In the rows, zero is written as 128.
Rows with their classes
[130 151 120 134 121  87 103 123 133 162 154 141 136 127 141 119 130 127
 147 136  82 168 194 133 124 187  86 117 135 142 155 129 130 116 125 137
  95 118 128 121 104 157 171 117 157]  F
[122 135 139 156 152  81  77 135 139 106 136 126 125  98 139 117 103 128
 124 143  60 157 177 127  86 151  88 160 158 129 149 132 164 123 117  77
 120 134 126  84 135 149 118 125 142]  F
[127 111 120 149 158  13 252  89 137 207  75 117 173  45 156 108  67 150
 100 112  25 102 199 180  99 122  52 180  80 111 240  95  53 146 179  51
 110  73 130  77 113 166  96 116 145]  X
[122 139 114 131 133  81 160 122 133 136 115 121 136 109 125 117 103 139
 116 124 103 134 157 136 127 148 104 147 109 125 151 125 116 122 132 110
 124 117 125 122 126 128 137 125 123]  T
[141 162 110 142 138 102 149 108 148 159 150 123 118 116 128 113 145 137
 158 157  46 169 251 133 113 233 117 149 117 152 174 136 134 125 134 133
  94 114 127 139 114 152 164 107 155]  T
[145 111 124 135 149  96 182 114 140 152 107 123 127  91 119 130 110 142
 117 140  86 121 140 151 112 154 145 160 111 138 154 121 103 154 144  77
 123 109 127 119 117 142 125 121 135]  T
[141  84 108 132 158  81 194 111 131 119 103 105 111  88 116 154 127 138
 123 119  52 102  59 161 126 156 183 155 118 119  98 116  68 162 148  52
 124 110 127 164 124 118 125 137 105]  W
[124 105 123 142 142  95 176 115 140 138  94 120 132 101 120 132 108 132
 132 134  79 110 124 149 129 128 126 149 105 122 143 120 115 149 135  90
 130 111 129 117 124 130 110 135 128]  T
[137 125 116 132 155 147 179 116 120 131 113 121 134  87 134 102 142 142
  84 116 101 114 194 137 135  92 141 149 107 107 181 134  98 145 141 124
 131 115 122 128 151 125 132 138 107]  X
[146  82 105 179 142  36 216 111 126 160 117 104 147  69 108  96  43 116
 136 131  38 159 178 194 159 161  96 146  96 120 177 104 139 144 137  25
  95  86 133 119 100 164 110 104 110]  F
[112 139 112 140 136  55 159 113 129 154 118 120 150  96 125 101  89 138
 106 116  82 143 189 148 139 134  83 161 110 117 184 119  94 112 147 105
 115  95 131 111 132 138 154 116 129]  X
[119 140 120 142 141 106 102 137 133 109 125 118 136 125 119 120 107 130
 133 120 127 152 149 113 116 140 134 145 143 130 126 130 150 114 124 106
 133 126 126 129 141 124 154 107 130]  F
[149 105 118 160 143  54 186 118 118 163 132 111 139  79 119 115 101 133
 105 119  47 167 182 162 131 155 130 143 113 118 165 117  97 131 155  58
  89  92 122 120 100 162 151 115 118]  F
[116 124 116 144 147  91 155  92 144 150 123 116 143 114 139 133 132 135
 161 133  69 139 166 138 122 173 125 139 118 154 159 121  85 131 151 145
  95 111 124 117 113 141 171 115 170]  W
[131 135 121 135 134 100 147 123 119 138 133 133 136  94 134 120 105 130
 116 126  93 138 163 137 128 156 103 141 126 124 152 127 122 125 129 107
 109 112 130 132 120 155 140 128 123]  T
[106 127 116 158 116  61 161 111 145 149  96 123 166 141 100 122  68 132
 160 121 152 133 140 132 140 144 126 154  96 135 148  93 120 101 156 118
 103 116 140 108 118 123 165 100 154]  X
[125 149 126 150 131 112 161 106 148 137 103 127 128 126 111 120 104 126
 163 145 114 135 188 123 114 170 137 155 113 141 153 102 156 123 125 129
 124 123 131 122 138 126 130 119 159]  T
[124 150 127 148 131  91 142 106 145 158 117 136 161 122 128 107  95 135
 136 133 117 143 215 127 120 142  95 140 113 142 185 113 133 107 138 149
 126 115 127  99 130 137 145 101 161]  X
[117 107 115 127 141 123 174 116 132 112 104 124 132  97 119 121 104 125
 129 120 125 105 109 136 149 108 145 143 111 113 130 122 110 143 129 124
 140 113 128 139 143 120 125 128 120]  X
[119 114 125 135 131 133 148 123 124 116 102 135 143 126 113 119 110 125
 132 121 170 113 112 123 145  77 142 135 116 127 123 104 134 119 126 141
 138 135 135 118 144 112 129 122 139]  X
